Each row comes from the steps of one path. Every step used is in the known rows, and no mark comes twice. Write the path behind each row, first mark first.
Known rows
b-d-h-a-g-q: [ 31.4  12.1 -29.7 -20.4  15.2 -51.0   0.4  -9.0 -37.8  51.7   5.7 -47.2
 -11.5   9.5  -0.3  28.5  -9.5  -3.3  38.7 -36.8 -22.7 -19.0  -8.9]
a-g: [  3.4 -33.6 -17.7 -13.9  -8.3 -16.1  -0.4 -19.7 -28.1  24.2  18.1  23.3
   7.2   2.8   8.4  13.4 -15.0   4.1   2.5   4.0 -17.6 -16.1   3.4]
g-a-b-q-h-d: [-31.8  16.1  33.1  -9.5   7.2  50.4  32.1   1.4  52.8 -16.0  19.8 -27.8
   8.3 -30.9  -7.7 -20.9   6.4 -43.1 -11.9  25.7  24.9  17.7 -11.2]
d-h: [ 24.7 -14.0 -19.0 -12.5  -6.9 -25.8  12.4 -16.8   0.9 -11.4 -45.2  18.2
 -17.0  42.1  26.1   8.7   5.5  32.8 -18.4  -1.2 -20.2  16.8 -14.8]
a-b-q-h-d: [-30.9   8.2  34.1 -16.5  16.8  54.4  27.1  -9.7  44.0 -20.4  17.5 -17.3
   6.5 -33.8  -2.1 -13.1   8.0 -36.6 -16.0  21.6  18.7  20.1  -9.5]
d-b-q-a-g-h: [-14.0 -26.3 -36.7 -14.6 -38.6  15.0  -0.4  -3.3  15.3  38.0  -3.8  29.4
  -4.7  30.9 -16.5  13.6 -31.6   7.9  11.5 -13.4  -6.8  -9.3  21.7]
b-q-a-g-h: [-18.2 -40.0 -25.0 -23.0 -30.7  13.4  -0.7  -5.9  15.1  38.2  -7.5  31.7
  -8.5  34.3 -15.5   7.6 -30.2  10.2   6.3 -10.8 -12.1   1.6  27.8]
d-h-q-a-b: [ -9.4  -4.1  -5.1  33.9   7.0   0.3  -6.6  13.0   7.4 -42.3  -8.0  37.4
   6.0  27.2 -13.4 -13.8  12.3  13.1 -21.1   4.1   1.9  19.1  19.2]
b-q-h-a: [-16.6  11.7  12.9   7.5 -37.9  18.5  -4.2  28.4   6.2  24.8  -5.8 -50.4
 -29.8 -50.1  -2.9   9.4   3.3  19.0  18.6  10.3  11.1   9.2   8.1]
q-a-b-d: [ 17.4   2.4  41.1  11.0  42.4 -23.2 -23.8   2.7 -11.1 -35.9  -2.7  15.7
   8.6  22.9  -4.8 -20.6   7.5 -11.2 -23.1 -28.9   6.3  -6.3   5.3]
q-a-b-d-h: [ 34.2 -10.1  11.0  -1.9  18.0 -37.7 -10.3  -4.3  -8.8 -38.0 -42.5  39.0
   0.1  43.7  36.2  -6.0  16.3  23.0 -32.1 -22.3 -10.9  12.0 -15.2]
d-b: [ 15.9  36.4 -36.3  17.1 -19.1  -2.2   9.4  -9.6   2.0   0.6   2.8 -19.7
  -4.4  10.7 -20.7  20.6 -10.8  -3.8  16.8 -11.6   7.7 -28.0 -11.2]
q-a-b: [-19.6   6.0  19.4  30.6   8.1  11.9  -3.8   4.3  15.0 -40.8  -1.4  40.2
   6.4  21.5 -17.1 -15.0   4.9  -2.5 -12.4   1.5  11.0  -4.7   8.4]
b-q-h-a-g: [-10.7 -23.4  -5.3  -6.1 -38.3   0.9  -9.0  10.0 -25.0  38.8  16.6  -2.9
  -2.8 -45.3  19.3  18.1  -7.9  15.0  16.9  11.9  -5.5 -10.5   4.6]
h-d-b-q-a-g: [-36.5 -11.1  -4.2  -7.9 -12.4  44.2  -1.4 -15.5 -32.1  15.6  11.9  71.2
   4.0  -6.4  -2.1  20.7 -22.4  -6.0   2.9  18.4   1.2 -15.5 -12.5]
d-h-a-g-q: [ 21.5  12.1 -39.5 -18.1   5.3 -41.2   8.5 -10.4 -31.0  53.2   6.1 -43.9
 -15.1   9.3  -5.5  31.7 -11.6   0.1  42.6 -26.8 -22.3 -18.2  -8.3]
d-b-q: [-22.9  23.6 -24.9   4.2  -4.2  51.0  13.0  -1.9  13.7   4.6  -7.8  -5.4
  -3.6 -11.3 -22.9  -7.0  -2.5   1.0  17.0  50.5   3.4   9.5  -8.1]
h-a-g: [  5.6 -20.6  -1.0  -8.1 -22.2 -40.2  -9.7  -4.3 -37.9  46.0  21.3  -2.9
  -5.8 -12.1  17.3  19.6  -9.1  13.3  17.7 -13.8  -9.1 -17.8   5.6]
h-a-b-d: [ 34.4   8.7  44.1   8.3  39.2 -61.0 -23.9  11.1  -7.7 -13.9   7.5 -33.4
   8.8   6.1   9.3 -25.1  21.2  -7.5  -8.9 -39.4   6.1  -4.2   9.4]
g-h-d-b-q: [-26.3  24.4 -11.4 -12.8   4.4  50.5  22.1  -9.5  35.7  12.2   0.0 -15.3
  -1.3  -4.0 -20.3 -10.2  -3.7 -16.9  13.5  31.7  10.3  15.9  -6.1]
a-g-q-h-d: [ -9.1  10.6   8.0 -29.9  14.3  26.7  29.6 -21.8  16.7   7.9  27.0 -37.1
  -2.6 -22.9  -9.3  18.6 -10.7 -45.1   3.2 -16.4   8.1  -4.8 -15.7]

Which path is each row?
[-20.4 -29.8  -7.7  -4.4 -17.9  15.2  -8.7 -15.4 -42.9  13.8   5.7  68.9
  -2.6  10.0  -4.6  25.9 -26.6   8.0  -2.8  -0.2  -9.1 -20.9  -0.7]
q-a-g
[-30.7  -0.8   8.3   6.6  21.6  40.5  12.0   5.6  33.9 -17.6  -3.4   2.8
  11.4  -9.3 -13.1 -39.6  17.2  -0.2  -1.0  61.9  -1.1  29.7   8.8]
a-b-q
[ 37.9 -24.1 -31.7   6.0  25.3 -47.0  -8.6  10.0 -14.5 -17.9 -16.7 -24.4
   0.7  28.3   1.1 -11.6  19.5  26.9 -27.0  -7.3 -20.0  47.8  28.2]
a-b-d-h-q
[-49.5  21.0  -4.7  15.4 -15.1  77.4  -2.0   0.8 -10.1  -9.1 -23.8  57.4
 -22.4   7.4 -36.8  12.4 -21.2   6.9   3.0  28.9  10.2  -0.3  -8.6]
d-b-q-a
[ 25.5 -25.5   0.9 -14.3 -15.8 -59.8 -16.8  -3.1 -46.3  36.3   0.9  10.7
  -3.9  -0.6  43.2  19.3  -0.1  24.2   6.3 -25.3 -14.9 -12.4  -5.2]
b-d-h-a-g
[  3.1  14.1  18.9  31.2 -15.1 -22.1  -5.5  26.9  28.8 -16.4  12.7 -35.5
   6.3 -25.5   6.3 -15.6  21.7   4.4   5.0  -7.7  14.8  -3.3  13.6]
q-h-a-b
[-21.5   5.6  12.8   8.7   7.8  16.6   4.7  15.2  26.6  -7.8 -14.3  -3.5
   0.9 -11.3   9.1 -33.4  25.9  17.9   4.3  50.1   0.4  34.6   3.1]
d-h-a-b-q
[-26.7  -7.0  -7.4  11.6 -22.8  69.9   7.8  22.5  40.1 -28.0  -5.2 -10.7
   6.2 -50.7  -7.4 -13.6   6.8   2.6  -5.9  55.7   6.3  16.5   5.7]
a-b-q-h
[ 33.3  10.8  33.2  14.3  33.8 -49.8  -9.7  14.9  11.7 -22.3  10.5 -30.3
  21.1  21.1  -4.3 -38.8  14.1 -22.7 -13.5 -19.5   6.9  -6.4   6.1]
g-a-b-d
[ -5.6  -9.6 -18.1   1.3 -47.3   2.0  -9.8  12.8 -25.1  39.7  20.2  -4.7
   0.7 -48.3  17.5  24.3  -8.5  12.8  24.4   7.8  -0.2 -21.1  -1.5]
d-b-q-h-a-g
[ 32.9   7.0  41.5  11.3  24.8 -45.6 -23.8  19.1  -2.7 -19.4   6.6 -36.4
   8.7 -10.7  10.6 -19.9  18.8  -6.3  -9.8 -34.5   9.2  -6.5   9.7]
q-h-a-b-d
[ 34.2   0.2  34.0   4.0  48.5 -43.4 -16.9   0.0  -1.1 -30.1   5.2 -16.6
  16.8  17.3   3.8 -29.7  16.4 -13.7 -19.4 -24.8  -0.3  -2.1   8.0]
a-b-d
[  7.7  46.2  -8.5   1.3   2.8   1.7  22.1 -23.4  12.4  -0.6  18.5 -22.7
  -0.4   7.4 -14.4  17.3  -6.9 -32.5   9.3 -22.5  20.2 -22.4 -22.0]
h-d-b
[ 37.2   0.9   0.3  -3.9  25.7 -40.1  -6.2  -5.0  -9.5 -29.8 -41.4  21.5
  -2.8  46.6  26.5  -0.4  13.8  16.2 -20.2 -27.4 -15.3   7.3 -18.1]
g-q-a-b-d-h
[-30.5   9.0  17.9  11.3  12.3  24.6   4.0  15.4  27.5  -2.8  -0.3 -14.9
   2.1 -20.3  -6.3 -35.1  21.3   6.5  10.0  50.1   5.5  29.1  10.7]
h-a-b-q
[ 36.3  18.3  29.7   9.1  33.4 -46.8 -20.4  18.1  -3.8 -10.7   8.5 -54.8
   6.6 -10.0   2.6 -14.6  16.6 -13.7   2.9 -40.5   5.8 -10.5   8.0]
g-q-h-a-b-d
[  4.8  43.6 -13.7   5.5 -17.5  23.4  21.2 -12.2  21.3  -9.0  16.6 -26.3
   2.4 -16.7 -10.6  23.5  -8.7 -30.2   6.7 -17.8  24.0 -24.6 -23.0]
q-h-d-b
[ -0.5 -40.8 -21.1  -4.7  -7.4  -6.4 -19.8  -4.7 -58.0   9.4  -2.0  62.3
  -0.4  15.3   5.5  22.6 -17.4  20.7 -15.5  -7.6 -17.3   0.8   9.2]
b-d-h-q-a-g
[ 11.4  26.6 -22.1  -9.7 -12.9  -8.6  19.1 -21.8  20.9  18.9  22.7 -17.9
   6.2  16.9  -9.7  19.8 -15.1 -30.9  13.7 -36.3  13.8 -25.2 -10.3]
a-g-h-d-b
[-36.2 -31.2  -7.0  -7.5 -14.7  41.7  -7.9 -10.7 -36.8  16.7   2.7  75.1
  -1.4  -2.3  -4.8  14.8 -23.6   9.9  -0.2  28.8 -10.0  -7.5  -1.6]
b-q-a-g
[ 46.5 -12.0   7.1  -6.0  23.4 -52.6  -6.5  -6.6  -2.3 -34.1 -37.4  16.0
   5.4  40.9  41.8 -12.6  23.5  22.6 -30.0 -20.5 -15.0  13.7 -13.0]
a-b-d-h
[-28.4  -9.4 -14.0  -1.3 -30.0  76.9   9.8  15.5  27.6 -11.2 -12.7 -14.9
  -9.6 -49.5 -14.0   0.9  -4.4   6.8  -4.3  52.2   1.7  17.3   3.3]
b-q-h
